Each row is followed by its class number.
[ 1.16  1.49 -1.62  0.13  2.49  0.03 -2.89 -0.40 -3.42 -1.10 -0.10 -0.37
 -0.30 -0.55  1.17 -0.03  1.27  3.74  2.12 -1.61 -0.71  2.18  0.79 -0.40
 -0.46  1.50  0.68 -1.69  1.55] : 2
[ 2.67  0.36  0.28 -0.34  1.56 -1.10 -2.62 -0.22 -1.80 -1.22 -2.20 -2.02
  1.21  0.29 -1.71  0.07 -2.78  2.44  1.45 -0.56 -1.42  1.85 -0.67 -2.25
  0.44  1.21  2.04  1.54  1.56] : 1
[ 1.79 -1.69 -1.67  0.15  0.59 -0.54 -1.30 -1.72  0.77  0.73 -0.20  1.75
  0.19 -0.71  4.63  1.62  1.01 -2.74  1.86 -2.02 -0.89  0.82 -1.63 -0.62
 -2.18  2.02  0.56  1.39 -0.26] : 3
[-0.76 -2.80  1.34  2.30 -0.48  2.03 -3.36 -0.54 -0.21 -2.91 -0.59 -1.82
  0.26 -0.33  1.65  1.55  4.06  5.60 -3.60  0.04 -2.45  1.26  0.45  1.92
  0.67  1.87  1.04  4.62 -0.09] : 2
[ 3.07 -0.46  0.51 -0.27  2.29 -1.47 -1.85 -0.34 -0.81 -1.61 -2.65 -0.09
 -1.11  0.75 -5.14  1.74 -3.87  1.03  2.11  0.79 -1.50  3.42 -2.62 -1.90
  1.55  1.41  0.69  0.17  2.84] : 0
[ 2.64 -0.45  0.03  0.12  0.50 -0.46 -1.80 -0.41 -0.57 -0.75 -1.45  0.20
  0.42  1.00 -0.13  0.99 -1.76 -0.28  0.60  0.30 -0.36  1.00 -1.50 -1.39
  0.91  1.45  0.96  0.26  0.34] : 0
[ 1.27 -4.77  0.30  2.37 -0.35 -0.14 -0.63 -1.37  1.85 -1.75 -1.30 -0.44
  0.58 -0.47 -0.48  1.94  0.56  0.63 -0.25  0.34 -0.98  3.05 -2.04 -0.42
 -0.35  1.71  0.88  4.12  0.52] : 4
[ 1.69 -4.33 -2.66  1.47  2.16 -0.53 -1.15 -3.14  0.74 -0.53 -0.56  1.42
  0.94 -1.97  4.72  1.80  2.08 -0.98  2.85 -3.68 -1.87  2.72 -1.78 -1.03
 -3.17  3.10  0.52  1.86  0.18] : 2
[ 2.32  1.62  0.75  0.06  1.20 -0.57 -3.67  0.32 -1.94 -2.86 -2.28 -0.57
 -0.49  1.59 -3.07  1.42 -2.10  3.31 -0.18  0.53 -0.75  2.85 -1.42 -0.72
  3.21  1.35  0.98 -0.56  1.83] : 0
[ 3.29 -4.45 -1.74  1.27  2.69 -0.93 -1.49 -3.12  0.11 -1.98 -2.65  0.51
 -0.43 -1.39 -1.19  2.47 -0.90  1.46  2.91 -2.37 -1.95  5.38 -2.81 -1.75
 -1.60  3.51  0.92  2.08  2.32] : 0
[ 0.60 -3.05 -0.08  0.99  0.74 -0.33 -0.42 -1.88  0.53 -0.68 -0.32 -0.67
  0.73 -1.99 -0.71  0.39  1.15  2.21  0.92 -0.72 -0.84  1.54 -0.30 -0.03
 -1.52  1.57  0.13  2.20  0.71] : 3
[ 2.72  1.41  1.39 -1.87  1.41 -1.90 -0.92  0.92 -0.59 -1.14 -3.87 -1.90
 -0.54  0.60 -8.10  0.10 -5.67  1.20  1.91  2.19 -0.02  1.53 -1.52 -2.59
  2.12  0.10  1.17 -0.70  2.60] : 1
[ 2.86  0.49 -0.73  0.20  0.45 -0.58 -4.87 -1.01 -1.80 -0.85 -1.54 -1.86
  1.96  1.36  6.34  0.36  0.70  1.43  0.95 -2.30 -2.07  1.51 -1.52 -2.15
 -0.36  2.94  2.26  2.61 -0.69] : 1
[ 2.93 -0.56  0.09 -0.33  1.22 -1.63 -1.43 -0.55 -0.11 -0.76 -2.48 -0.49
 -0.44  0.36 -2.82  0.93 -2.78  0.08  2.34 -0.18 -1.83  1.58 -2.09 -1.72
  1.00  1.39  1.30  1.15  1.47] : 1
[ 2.60 -3.22 -0.88  0.38  3.55 -2.08 -0.49 -1.67 -0.41 -2.04 -2.52  0.40
 -1.14 -1.35 -6.18  1.11 -3.41  1.89  3.30 -1.23 -1.06  4.79 -2.38 -1.87
 -0.18  2.39  0.49  0.88  3.48] : 0
[ 1.97 -0.55  0.38  2.05 -0.84  0.10 -3.13 -0.12  0.16 -1.02 -1.27 -0.49
  1.05  1.72  5.10  2.31 -0.82 -1.78 -0.75 -0.23 -1.84  0.42 -1.82 -0.53
  0.75  1.63  1.50  3.29 -1.37] : 4
[-0.75 -0.38 -0.64  0.61 -1.36  0.01  0.43 -0.17  1.05  2.20  1.10 -0.05
  2.50 -0.26  5.41 -0.83  0.77 -2.38  0.63 -0.53 -0.06 -2.63  0.41 -0.67
 -1.57 -0.34 -0.08  0.65 -2.23] : 4
[ 3.87 -5.50 -0.92  1.88 -1.13 -0.93 -2.48 -2.37  2.68  0.37 -2.79 -0.92
  3.39  0.23  5.52  1.97  0.19 -3.18  2.52 -1.13 -2.96  0.87 -3.87 -3.05
 -1.95  3.02  2.25  6.18 -1.63] : 1
[-0.23 -2.56 -0.09  1.57  0.58  0.84 -1.04 -1.15  0.65 -0.69  0.15 -0.47
 -1.17 -1.36  0.97  1.19  1.93  2.06 -0.61 -0.77 -0.80  1.62 -0.41  1.53
 -1.05  1.19  0.05  2.59 -0.08] : 3
[ 0.36 -0.59 -0.24  0.19 -0.51  0.08  0.89 -0.26  1.40 -0.62  0.28  1.57
 -1.57  0.42  0.39  1.39  0.05 -2.39  0.07  0.24  0.46  0.30 -1.85  0.15
  0.34 -0.02 -0.70  0.18 -0.66] : 4
[ 3.55  2.52 -0.15 -1.65  2.86 -2.02 -2.17 -0.09 -1.84 -1.24 -2.91 -0.49
 -0.67  1.20 -4.93  1.27 -5.09  0.46  3.46  0.99 -1.49  2.64 -1.76 -2.83
  2.19  0.90  1.23 -2.05  2.64] : 0
[ 3.98  0.68  1.34 -0.50  1.92  0.11 -5.05  0.28 -2.05 -2.91 -3.20 -2.30
 -0.44  1.82 -1.82  1.96 -1.80  3.18  0.62  0.97 -2.34  2.96 -2.25 -1.54
  2.24  2.67  3.46  2.67  1.59] : 3
[-1.01  0.20 -3.25 -0.56  2.51 -0.21  1.68 -1.60 -0.17  1.13  1.57  3.25
 -1.93 -1.88  1.51 -0.10  1.32 -1.73  1.88 -2.70  1.32  0.88 -0.27  1.19
 -2.49  0.42 -2.22 -2.95  0.85] : 2
[ 1.42 -1.31 -0.03  0.76  2.53  0.30 -3.96 -0.99 -2.18 -2.91 -1.58 -0.67
 -1.06  0.50 -0.61  2.13  0.63  5.01 -0.35 -1.48 -1.64  3.76 -0.97 -0.14
  1.05  2.79  1.68  1.56  1.81] : 2
[ 1.42 -1.04 -1.92  1.11  2.84 -1.99 -1.56 -1.69 -1.49 -1.84 -1.26  0.16
 -0.41 -0.17  1.85  1.07  0.31  2.00  1.29 -2.62 -1.14  3.38 -0.42 -0.86
 -1.02  2.12  0.86  0.22  1.26] : 4
[ 1.97  0.06  0.10 -0.79  0.78 -1.04 -0.45 -0.25  0.76 -0.14 -1.54  0.53
 -1.60  0.82 -4.43  1.44 -2.62 -1.11  1.24  1.27 -0.21  1.26 -2.79 -0.49
  1.08  0.68  0.73 -0.40  1.50] : 3
[ 1.73 -0.01 -2.12 -1.34  1.00 -1.73  2.29 -0.69  1.62  0.68 -1.09  3.48
 -3.67 -0.39 -5.21  1.61 -3.40 -4.19  3.14 -0.17  0.81  2.42 -3.13 -0.81
  0.22 -0.02 -1.43 -2.62  1.62] : 4
[ 0.26 -4.28  1.49  3.11  0.26  0.46 -2.81 -1.42 -0.04 -2.50 -1.31 -2.50
  1.13 -0.42  1.16  1.68  1.55  4.73 -1.81 -0.46 -2.61  3.34 -0.57 -0.27
 -0.04  3.22  1.67  5.19  0.16] : 4
[ 2.91 -3.25 -1.24  1.21  1.74 -0.94 -2.15 -1.84 -0.17 -1.63 -2.45 -0.83
  1.01 -0.01 -0.43  1.74 -1.43  1.73  1.59 -0.43 -2.22  3.86 -2.13 -2.63
 -0.23  2.63  1.52  3.44  1.49] : 4
[ 1.33  0.70 -2.23  0.10  3.19  0.95 -4.24 -1.81 -4.09 -2.92  0.19  0.89
 -2.24 -0.64  4.63  1.76  3.63  5.61 -0.01 -4.07 -1.37  4.69 -0.17  1.58
 -1.03  3.59  0.30 -0.37  1.61] : 3
[-0.07 -0.59 -0.48  1.72  1.92  1.30 -4.05 -1.53 -2.51 -1.96  0.66 -1.23
  0.99 -1.11  6.62  2.03  4.26  6.77 -0.69 -4.01 -1.85  1.98  2.11  1.26
 -1.50  2.59  0.75  0.62  0.18] : 2
